Below are the code and all the weights of a small trained network. Each question names an input and a target symbol and asks about switching units off, where a switched-off unit gives its printed mean instead of its output.

import numpy as np


def w(rows, s, z=0):
    codes = np.array(rows[::2]) - 128.0
    scale = np.full(codes.shape[1], s)
    scale[-1] = z or s
    return codes * scale


def norm(h):
    return h / np.sqrt((h * h).mean(-1, keepdims=True) + 1e-5)


def f(y):
    return np.maximum(y, 0)


def softmax(a):
    e = np.exp(a - a.max(-1, keepdims=True))
    return e / e.sum(-1, keepdims=True)


def log_softmax(a):
    a = a - a.max(-1, keepdims=True)
    return a - np.log(np.exp(a).sum(-1, keepdims=True))


def net(x, mask):
    ids = ['αγδζηθλμξψ'.index(c) for c in x.split()]
    T = len(ids)
    res = E[ids] + P[:T]
    u = 0
    for l in range(3):
        r = norm(res)
        for j in range(2):
            rows = slice(3 * j, 3 * j + 3)
            q, k, v = (r @ M[l][rows].T for M in (Q, K, V))
            z = softmax(np.where(np.tri(T) > 0, q @ k.T / 3**0.5, -1e9)) @ v
            o = O[l][rows]
            res = res + np.where(mask[u + j], z, o[:, -1]) @ o[:, :-1]
        u += 2
        y = f(norm(res) @ A[l][:, :-1].T + A[l][:, -1])
        res = res + np.where(mask[u : u + 4], y, B[l][:, -1]) @ B[l][:, :-1]
        u += 4
    return log_softmax(norm(res)[-1] @ U[:, :-1].T + U[:, -1])


Q, K, V, O, A, B = {}, {}, {}, {}, {}, {}
E = w([
[113,74,117,101,110,165,37,128],'α',
[126,144,115,109,192,18,24,138],'γ',
[133,86,115,63,18,153,137,112],'δ',
[168,131,228,182,68,63,112,103],'ζ',
[59,111,150,104,109,148,13,144],'η',
[154,189,160,95,205,5,71,86],'θ',
[167,131,168,75,153,110,61,109],'λ',
[48,117,225,194,53,136,67,122],'μ',
[98,168,93,124,197,99,117,78],'ξ',
[16,86,91,98,53,208,158,111],'ψ',
],0.016)
P = w([
[132,167,56,140,27,105,92,41],'0',
[104,211,138,61,80,75,197,134],'1',
[150,184,98,128,178,126,23,207],'2',
[154,6,76,191,154,87,27,73],'3',
[120,175,106,56,81,56,231,170],'4',
[161,161,105,163,168,189,66,203],'5',
[145,75,96,157,154,160,126,30],'6',
[121,166,109,58,87,80,232,183],'7',
[155,166,109,177,188,237,126,182],'8',
[141,78,118,177,185,216,149,32],'9',
[92,165,121,55,79,102,204,200],'10',
],0.013)
Q[0] = w([
[125,154,188,47,15,52,103,129],'L0H1',
[141,135,205,49,72,1,98,182],'L0H1',
[141,118,126,152,50,126,59,68],'L0H1',
[148,116,199,19,92,85,46,102],'L0H2',
[142,181,83,235,195,193,51,93],'L0H2',
[201,121,152,93,133,53,178,117],'L0H2',
],0.0077)
K[0] = w([
[141,116,149,153,194,254,196,127],'L0H1',
[137,95,133,188,228,219,140,115],'L0H1',
[145,114,164,163,147,99,97,126],'L0H1',
[88,124,155,205,194,215,146,39],'L0H2',
[138,140,107,78,70,84,88,83],'L0H2',
[158,105,155,102,157,151,176,171],'L0H2',
],0.0099)
V[0] = w([
[173,150,190,103,126,130,89,113],'L0H1',
[142,206,130,136,139,158,166,103],'L0H1',
[143,130,153,113,218,134,226,157],'L0H1',
[108,102,52,174,135,110,137,116],'L0H2',
[111,75,163,146,123,191,148,7],'L0H2',
[19,142,195,255,162,144,108,147],'L0H2',
],0.0059)
O[0] = w([
[117,81,253,33,150,248,125,127,193],'L0H1',
[216,102,138,156,23,113,6,116,101],'L0H1',
[137,110,45,55,179,87,115,114,2],'L0H1',
[154,226,72,118,116,65,113,79,118],'L0H2',
[203,84,125,225,131,97,202,157,151],'L0H2',
[51,86,194,162,120,117,151,86,97],'L0H2',
],0.0069,0.0059)
A[0] = w([
[125,160,189,151,177,159,184,177,170],'L0N1',
[86,156,106,85,125,172,180,60,253],'L0N2',
[110,119,70,128,100,169,144,154,166],'L0N3',
[96,181,158,254,179,129,97,89,101],'L0N4',
],0.0078,0.0021)
B[0] = w([
[89,65,135,47,140,85,2,162,245],'L0N1',
[207,95,130,124,83,96,108,104,217],'L0N2',
[78,231,69,73,212,41,124,207,169],'L0N3',
[205,95,96,102,121,200,102,169,253],'L0N4',
],0.0092,0.0038)
Q[1] = w([
[183,200,75,124,47,149,112,232],'L1H1',
[145,140,112,135,86,64,9,100],'L1H1',
[83,204,188,112,22,2,195,72],'L1H1',
[195,134,155,42,186,69,142,108],'L1H2',
[132,80,165,130,54,141,140,8],'L1H2',
[193,78,207,109,130,202,95,198],'L1H2',
],0.0083)
K[1] = w([
[108,184,87,170,83,254,176,101],'L1H1',
[107,162,124,160,185,207,68,52],'L1H1',
[103,80,138,73,188,172,194,152],'L1H1',
[134,161,188,34,195,30,122,169],'L1H2',
[161,74,183,120,44,180,143,51],'L1H2',
[177,50,227,98,156,225,59,203],'L1H2',
],0.0083)
V[1] = w([
[16,178,93,94,111,137,167,137],'L1H1',
[125,176,197,150,69,113,204,129],'L1H1',
[181,126,169,162,155,2,172,147],'L1H1',
[140,172,114,135,92,117,119,164],'L1H2',
[118,108,187,161,104,180,101,186],'L1H2',
[145,89,143,166,49,128,78,93],'L1H2',
],0.0085)
O[1] = w([
[45,175,192,242,205,235,160,160,2],'L1H1',
[120,117,164,156,115,33,94,194,98],'L1H1',
[127,73,158,193,91,212,48,145,59],'L1H1',
[107,173,133,51,120,143,246,144,155],'L1H2',
[145,164,112,126,157,68,94,187,235],'L1H2',
[96,154,2,74,235,153,117,71,215],'L1H2',
],0.0079,0.0055)
A[1] = w([
[142,37,102,107,171,140,76,23,174],'L1N1',
[171,128,151,7,138,61,131,116,255],'L1N2',
[123,124,55,222,165,129,81,87,62],'L1N3',
[139,43,10,148,165,85,168,3,194],'L1N4',
],0.0063,0.0022)
B[1] = w([
[169,118,183,226,116,192,167,75,185],'L1N1',
[53,140,201,187,68,128,147,190,246],'L1N2',
[141,210,60,43,73,179,104,131,140],'L1N3',
[211,107,1,78,150,182,154,65,176],'L1N4',
],0.0096,0.013)
Q[2] = w([
[178,149,87,2,108,123,100,159],'L2H1',
[215,142,160,91,86,149,91,140],'L2H1',
[83,25,111,120,79,144,111,11],'L2H1',
[177,199,125,93,185,176,127,173],'L2H2',
[154,105,117,114,128,126,120,180],'L2H2',
[203,194,170,113,79,176,71,249],'L2H2',
],0.0098)
K[2] = w([
[133,182,54,127,97,121,133,58],'L2H1',
[162,155,101,88,108,115,57,74],'L2H1',
[101,87,139,116,172,171,114,189],'L2H1',
[153,245,77,138,89,72,131,90],'L2H2',
[131,136,121,113,101,226,109,98],'L2H2',
[143,180,143,93,97,108,51,96],'L2H2',
],0.011)
V[2] = w([
[184,156,41,74,114,201,141,254],'L2H1',
[137,139,67,53,108,128,76,69],'L2H1',
[128,77,102,182,193,187,107,72],'L2H1',
[188,152,89,106,161,212,69,112],'L2H2',
[12,202,38,77,66,118,38,148],'L2H2',
[112,114,165,149,4,141,154,192],'L2H2',
],0.0078)
O[2] = w([
[224,84,114,122,178,176,128,71,193],'L2H1',
[177,183,130,89,42,202,152,113,254],'L2H1',
[152,209,76,117,138,138,32,115,89],'L2H1',
[105,38,186,99,39,124,140,69,164],'L2H2',
[87,29,83,101,146,122,86,55,229],'L2H2',
[226,31,2,164,123,173,125,89,166],'L2H2',
],0.0091,0.009)
A[2] = w([
[134,196,126,177,117,193,83,189,255],'L2N1',
[115,162,148,42,137,157,118,214,96],'L2N2',
[100,148,44,82,78,156,194,92,252],'L2N3',
[121,123,236,164,191,179,1,135,220],'L2N4',
],0.0079,0.00095)
B[2] = w([
[52,203,4,254,46,78,204,142,152],'L2N1',
[202,171,227,134,222,97,236,171,208],'L2N2',
[190,121,99,243,205,28,42,71,255],'L2N3',
[38,155,35,233,233,78,167,56,194],'L2N4',
],0.0075,0.0061)
U = w([
[166,184,147,91,209,130,130,121,63],'α',
[85,200,156,96,123,167,88,68,115],'γ',
[184,63,126,176,163,200,135,120,166],'δ',
[151,107,85,179,93,78,77,202,108],'ζ',
[81,123,141,56,179,83,102,86,120],'η',
[92,211,158,189,61,142,121,125,252],'θ',
[168,125,189,34,68,182,129,167,57],'λ',
[40,10,134,115,92,114,60,102,37],'μ',
[165,173,41,129,64,99,72,32,172],'ξ',
[88,154,72,210,179,88,194,102,182],'ψ',
],0.012,0.0035)

Each question gives the input, a string of symbols that net reads in full, and the target symbol t.
The units are the heads (3 rows each of Q, K, V and O) and the neurons (one row each of A and B). Each row of codes is followed by its name. A weight is (code - 128) times the scale printed after its matrix; where a second scale follows, it is the last column's (O, A, B and U).
mask holds one flag per unit, layer by layer, with each layer's heads first. A switched-off unit (its flag False) gives its mean, the last column of its rows in O or B, instead of its output. The means were averaged over made-up inputs and are rounded, as every weight is.
A unit's drop is (log p(t) with every unit on - log p(t) with that unit switched off) / (log p(t) with every unit on - log p(t) with every unit switched off).
The circuit of an input: a set's keep is (log p(t) with only the set's units on - log p(t) with every unit switched off) / (log p(t) with every unit on - log p(t) with every unit switched off). Starting from the 12 units with the biggest drops (on a tie, the unit counted first), units are removed one at a time, each time the one whose removal leaves the highest keep (on an exact tie, the one counted first), for as long as the keep stays at least 0.8.
units of the circuit, in order: the units of the circuit, biggest drop first
unit that matters most: the unit with the biggest drop
top k neurons: the k neurons with the biggest drops, biggest first
top k neurons in layer l: the k neurons of layer l with the biggest drops, biggest first
heads that matter: for each layer, one digit per head in row order, 1 if its drop is at least 0.15 and else 0, layers parted by /
input μ ζ λ ζ δ ξ, target μ: units of the circuit, in order	L2H2; L1H2
input λ λ λ λ λ λ λ θ λ θ γ, target λ: heads that matter	00 / 01 / 00
input μ λ μ λ θ, target μ: units of the circuit, in order	L0H2; L1H1; L2H1; L0H1
input θ ψ γ, target θ: unit that matters most	L1H2
input ζ η μ λ λ λ δ η ψ, target ζ: heads that matter	00 / 10 / 00
input θ ζ λ η, target ξ: units of the circuit, in order	L1H2; L1N3; L0N1
input η μ ζ λ μ δ, target η: heads that matter	10 / 11 / 01
input λ θ λ λ λ η ζ θ η ψ, target ξ: units of the circuit, in order	L0N3; L0N2; L2N3
input θ ψ ζ θ δ, target θ: heads that matter	00 / 10 / 01
input λ γ λ μ, target ξ: units of the circuit, in order	L1H2; L1N3
input δ ψ ζ δ ζ ψ μ α, target ψ: units of the circuit, in order	L0H1; L1H1
input θ δ ζ ζ γ ζ ζ μ, target μ: heads that matter	01 / 00 / 00
input α γ μ, target α: units of the circuit, in order	L1H2; L1H1; L2N2
input η ψ γ λ μ γ ψ ζ, target ψ: units of the circuit, in order	L1H1
input ξ μ λ δ ζ λ, target ξ: units of the circuit, in order	L2H1; L2N1
input δ δ λ, target δ: units of the circuit, in order	L2H1; L0N3; L1H1
input ζ λ θ ξ λ γ μ, target ξ: top 2 neurons	L1N3; L1N2
input λ λ ψ λ λ ξ ζ α, target ξ: top 2 neurons	L2N3; L1N4
input μ λ μ ξ λ ζ, target μ: heads that matter	10 / 11 / 01
input γ ψ ψ λ μ, target ψ: units of the circuit, in order	L1H1
input λ ζ ζ ξ γ ξ ψ θ, target ψ: top 2 neurons in layer 1	L1N2; L1N3
input θ λ ξ, target θ: heads that matter	00 / 01 / 00
input ζ ξ δ, target ζ: heads that matter	10 / 10 / 01
input ζ ζ ζ θ δ μ μ λ η, target ζ: heads that matter	00 / 10 / 00
input λ λ ζ ζ α μ, target λ: heads that matter	11 / 11 / 10
input ζ η ζ ζ ζ ξ, target ζ: heads that matter	00 / 10 / 00
